Below are the code and all the weights of a small trained network. Each question names an input and a target symbol and asks about switching units off, where a switched-off unit gives its printed mean instead of its output.

import numpy as np


def w(rows, s, z=0):
    codes = np.array(rows[::2]) - 128.0
    scale = np.full(codes.shape[1], s)
    scale[-1] = z or s
    return codes * scale


def f(y):
    return y / 2 * (1 + np.tanh(0.7978845608 * (y + 0.044715 * y**3)))


def softmax(a):
    e = np.exp(a - a.max(-1, keepdims=True))
    return e / e.sum(-1, keepdims=True)


def log_softmax(a):
    a = a - a.max(-1, keepdims=True)
    return a - np.log(np.exp(a).sum(-1, keepdims=True))


def net(x, mask):
    ids = ['ΘΛΞΩβγδεζημπστ'.index(c) for c in x.split()]
    T = len(ids)
    res = E[ids] + P[:T]
    u = 0
    for l in range(2):
        r = res
        for j in range(3):
            rows = slice(4 * j, 4 * j + 4)
            q, k, v = (r @ M[l][rows].T for M in (Q, K, V))
            z = softmax(np.where(np.tri(T) > 0, q @ k.T / 4**0.5, -1e9)) @ v
            o = O[l][rows]
            res = res + np.where(mask[u + j], z, o[:, -1]) @ o[:, :-1]
        u += 3
        y = f(res @ A[l][:, :-1].T + A[l][:, -1])
        res = res + np.where(mask[u : u + 8], y, B[l][:, -1]) @ B[l][:, :-1]
        u += 8
    return log_softmax(res[-1] @ U[:, :-1].T + U[:, -1])


Q, K, V, O, A, B = {}, {}, {}, {}, {}, {}
E = w([
[111,194,138,190,137,74],'Θ',
[94,28,107,116,67,199],'Λ',
[183,176,113,121,199,132],'Ξ',
[91,88,104,195,191,166],'Ω',
[178,188,81,78,71,81],'β',
[48,89,34,109,153,75],'γ',
[184,157,72,143,54,205],'δ',
[187,107,219,129,80,117],'ε',
[123,80,143,53,65,65],'ζ',
[110,145,153,94,192,32],'η',
[156,65,101,49,157,155],'μ',
[80,140,111,170,43,104],'π',
[105,166,2,133,146,144],'σ',
[63,45,191,164,170,89],'τ',
],0.0078)
P = w([
[252,25,73,227,146,59],'0',
[43,179,103,13,129,114],'1',
[53,168,117,44,120,111],'2',
[81,152,99,67,102,108],'3',
[74,144,101,75,105,103],'4',
[83,141,96,80,96,89],'5',
[101,126,93,85,94,92],'6',
[88,134,104,81,95,87],'7',
[102,134,96,81,97,87],'8',
],0.0033)
Q[0] = w([
[122,146,126,127,116,116],'0.h0',
[131,128,107,171,109,103],'0.h0',
[128,119,154,93,142,153],'0.h0',
[127,131,117,145,117,108],'0.h0',
[37,122,134,131,66,133],'0.h1',
[208,137,125,124,175,124],'0.h1',
[55,117,139,155,77,124],'0.h1',
[253,140,127,127,212,140],'0.h1',
[143,132,157,72,173,178],'0.h2',
[152,91,84,105,84,81],'0.h2',
[125,104,82,182,42,39],'0.h2',
[119,126,98,171,94,87],'0.h2',
],0.0066)
K[0] = w([
[142,114,123,99,137,134],'0.h0',
[182,83,127,152,144,118],'0.h0',
[89,183,126,116,113,134],'0.h0',
[158,102,120,131,139,130],'0.h0',
[19,171,164,2,76,163],'0.h1',
[254,83,97,246,183,83],'0.h1',
[54,164,161,6,110,178],'0.h1',
[237,87,106,251,186,105],'0.h1',
[66,213,145,50,101,166],'0.h2',
[114,99,120,223,84,120],'0.h2',
[173,32,101,241,132,84],'0.h2',
[184,62,114,207,150,94],'0.h2',
],0.0049)
V[0] = w([
[76,84,115,205,154,184],'0.h0',
[90,114,164,196,106,179],'0.h0',
[138,170,200,193,92,102],'0.h0',
[87,162,147,173,164,95],'0.h0',
[64,187,114,88,35,150],'0.h1',
[1,151,103,91,139,93],'0.h1',
[12,138,128,105,120,127],'0.h1',
[58,145,134,37,81,108],'0.h1',
[57,140,124,33,205,179],'0.h2',
[141,198,86,167,140,154],'0.h2',
[137,177,38,148,139,149],'0.h2',
[115,79,116,94,46,216],'0.h2',
],0.0056)
O[0] = w([
[80,65,96,220,158,185,38],'0.h0',
[106,113,148,173,111,161,2],'0.h0',
[130,162,189,179,93,111,42],'0.h0',
[78,157,145,173,161,101,100],'0.h0',
[64,161,104,117,23,156,148],'0.h1',
[2,129,90,117,122,99,191],'0.h1',
[19,114,114,134,107,129,132],'0.h1',
[43,126,131,58,58,111,194],'0.h1',
[74,116,134,64,217,179,115],'0.h2',
[142,214,83,169,151,166,117],'0.h2',
[140,179,44,140,146,152,183],'0.h2',
[127,81,115,94,62,212,87],'0.h2',
],0.0055,0.0012)
A[0] = w([
[128,48,2,169,80,234,254],'0.n0',
[30,123,45,121,194,108,197],'0.n1',
[88,5,166,118,139,64,233],'0.n2',
[99,71,128,43,144,12,224],'0.n3',
[70,199,93,178,78,11,221],'0.n4',
[110,141,183,207,73,70,199],'0.n5',
[164,132,66,32,38,95,236],'0.n6',
[201,209,79,103,234,91,241],'0.n7',
],0.0058,0.0046)
B[0] = w([
[154,68,38,168,85,181,200],'0.n0',
[93,98,51,134,155,90,197],'0.n1',
[113,1,152,133,117,48,194],'0.n2',
[144,81,117,87,126,40,235],'0.n3',
[102,147,89,152,69,25,223],'0.n4',
[126,110,153,190,62,71,161],'0.n5',
[198,125,82,71,58,107,255],'0.n6',
[205,179,110,115,223,104,233],'0.n7',
],0.0067,0.0059)
Q[1] = w([
[136,167,151,113,150,130],'1.h0',
[138,163,152,111,142,130],'1.h0',
[131,136,115,128,151,132],'1.h0',
[120,107,111,153,121,127],'1.h0',
[69,156,218,156,150,241],'1.h1',
[86,157,212,158,152,224],'1.h1',
[65,177,253,165,158,254],'1.h1',
[176,85,29,97,104,23],'1.h1',
[176,179,156,134,217,169],'1.h2',
[42,201,207,180,120,212],'1.h2',
[183,53,38,88,106,33],'1.h2',
[10,182,167,182,71,173],'1.h2',
],0.0071)
K[1] = w([
[106,97,145,138,103,120],'1.h0',
[109,103,140,133,105,124],'1.h0',
[130,110,142,141,126,132],'1.h0',
[133,148,120,137,144,129],'1.h0',
[7,192,156,1,124,170],'1.h1',
[52,168,139,74,124,149],'1.h1',
[12,180,146,20,124,164],'1.h1',
[208,88,123,188,132,106],'1.h1',
[56,120,131,138,54,114],'1.h2',
[37,210,149,55,133,182],'1.h2',
[245,56,117,179,146,84],'1.h2',
[93,188,146,35,176,168],'1.h2',
],0.008)
V[1] = w([
[197,145,122,155,186,139],'1.h0',
[99,120,129,100,64,106],'1.h0',
[116,124,138,148,156,132],'1.h0',
[174,193,152,127,200,150],'1.h0',
[111,51,92,239,197,156],'1.h1',
[216,109,227,171,171,94],'1.h1',
[89,210,43,68,195,105],'1.h1',
[34,89,209,56,148,75],'1.h1',
[119,62,126,125,2,149],'1.h2',
[221,135,115,56,186,200],'1.h2',
[157,231,144,220,120,77],'1.h2',
[196,98,204,112,206,96],'1.h2',
],0.0051)
O[1] = w([
[70,135,115,103,91,142,158],'1.h0',
[183,143,154,138,158,114,134],'1.h0',
[102,105,106,124,133,126,107],'1.h0',
[76,100,126,102,74,128,106],'1.h0',
[14,78,131,202,194,200,212],'1.h1',
[94,137,227,98,141,157,242],'1.h1',
[105,171,52,71,184,74,118],'1.h1',
[169,56,131,143,167,3,2],'1.h1',
[225,106,142,184,102,163,93],'1.h2',
[95,130,114,11,122,209,183],'1.h2',
[56,250,168,163,77,86,161],'1.h2',
[73,131,205,52,170,138,224],'1.h2',
],0.0051,0.008)
A[1] = w([
[101,174,157,183,124,166,253],'1.n0',
[52,38,120,91,3,96,84],'1.n1',
[211,183,142,142,192,149,133],'1.n2',
[85,229,51,177,144,94,182],'1.n3',
[88,131,45,72,119,108,114],'1.n4',
[182,80,88,141,181,117,126],'1.n5',
[46,198,175,60,140,174,35],'1.n6',
[114,136,144,69,48,134,127],'1.n7',
],0.0055,0.0056)
B[1] = w([
[2,187,181,119,53,183,180],'1.n0',
[253,121,152,238,208,143,253],'1.n1',
[160,177,200,181,163,159,150],'1.n2',
[76,202,77,143,127,104,212],'1.n3',
[193,134,65,163,175,122,234],'1.n4',
[117,171,110,160,197,153,151],'1.n5',
[215,153,157,213,185,152,227],'1.n6',
[212,153,146,144,133,139,211],'1.n7',
],0.0062,0.007)
U = w([
[27,167,151,105,69,72,141],'Θ',
[169,66,118,184,144,218,44],'Λ',
[159,190,160,147,209,163,175],'Ξ',
[3,72,122,139,138,188,161],'Ω',
[179,188,89,33,41,87,84],'β',
[127,93,46,163,192,77,30],'γ',
[126,147,105,86,32,232,110],'δ',
[120,109,255,82,56,158,187],'ε',
[244,108,149,131,150,76,45],'ζ',
[69,116,139,50,151,18,133],'η',
[131,51,106,16,139,170,253],'μ',
[159,157,120,235,84,121,168],'π',
[75,137,20,98,107,143,104],'σ',
[71,56,195,182,195,111,75],'τ',
],0.0053,0.005)

Each question gives the input, a string of symbols that net reads in full, and the target symbol t.
The units are the heads (4 rows each of Q, K, V and O) and the neurons (one row each of A and B). Each row of codes is followed by its name. A weight is (code - 128) times the scale printed after its matrix; where a second scale follows, it is the last column's (O, A, B and U).
mask holds one flag per unit, layer by layer, with each layer's heads first. A switched-off unit (its flag False) gives its mean, the last column of its rows in O or B, instead of its output. The means were averaged over made-up inputs and are rounded, as every weight is.
A unit's drop is (log p(t) with every unit on - log p(t) with that unit switched off) / (log p(t) with every unit on - log p(t) with every unit switched off).
The circuit of an input: a set's keep is (log p(t) with only the set's units on - log p(t) with every unit switched off) / (log p(t) with every unit on - log p(t) with every unit switched off). Starting from the 12 units with the biggest drops (on a tie, the unit counted first), units are removed one at a time, each time the one whose removal leaves the highest keep (on an exact tie, the one counted first), for as long as the keep stays at least 0.8.
units of the circuit, in order: the units of the circuit, biggest drop first
unit that matters most: the unit with the biggest drop
k most important neurons: the k neurons with the biggest drops, biggest first
k most important neurons of layer l: the k neurons of layer l with the biggest drops, biggest first
heads that matter: for each layer, one digit per head in row order, 1 if its drop is at least 0.15 and else 0, layers parted by /
input η σ Ξ Ξ Ξ μ, target η: heads that matter : 001 / 011
input π Ω π ε, target π: units of the circuit, in order : [1.h2, 0.h2]
input Ξ π π, target Ξ: 3 most important neurons : [1.n1, 1.n6, 0.n7]
input Ξ γ τ ε μ β Λ, target Ξ: unit that matters most : 0.h1
input Ξ μ δ τ μ Θ Θ Ξ γ, target Ξ: heads that matter : 011 / 011
input ζ ε ε Ξ η ζ ε η, target ζ: heads that matter : 001 / 011
input ε ε Ξ β Ξ μ Λ, target ε: heads that matter : 011 / 011
input γ π ε ζ π σ, target γ: heads that matter : 000 / 011
input Ω μ Ξ Ξ Ω μ η Θ, target Ω: heads that matter : 110 / 010
input ε τ μ Ξ Θ ζ π Θ, target ε: heads that matter : 011 / 010
input Ξ Ξ Ξ ε Λ Θ ε τ, target Ξ: 4 most important neurons : [0.n7, 1.n6, 1.n1, 1.n7]
input β μ π ζ, target ζ: 2 most important neurons : [1.n1, 1.n7]
input Θ μ τ μ σ γ Ξ ε π, target Θ: 2 most important neurons of layer 0 : [0.n5, 0.n4]
input Θ Ξ η μ μ σ π Ξ, target Θ: unit that matters most : 1.h2
input Θ π π, target Θ: heads that matter : 101 / 001
input Λ π δ, target Λ: heads that matter : 101 / 011
input Ξ μ Ξ, target Ξ: 2 most important neurons : [1.n6, 0.n7]
input Ξ π Ξ β Ω γ, target Ξ: 3 most important neurons : [1.n1, 0.n7, 1.n6]
input ζ μ π π μ π ζ π, target ζ: 3 most important neurons of layer 1 : [1.n1, 1.n0, 1.n3]
input τ η η, target η: heads that matter : 010 / 000
input π β τ β, target π: unit that matters most : 1.h2
input Ξ σ δ μ μ Λ Ξ Ω β, target Ξ: 2 most important neurons of layer 0 : [0.n7, 0.n4]
input τ π η, target τ: heads that matter : 101 / 011
input μ Ξ Ξ μ π Ξ, target μ: heads that matter : 110 / 001
input η Ξ Ξ ζ π η μ ε γ, target η: 2 most important neurons of layer 0 : [0.n3, 0.n0]
input μ π η Ξ Ω, target μ: heads that matter : 010 / 001
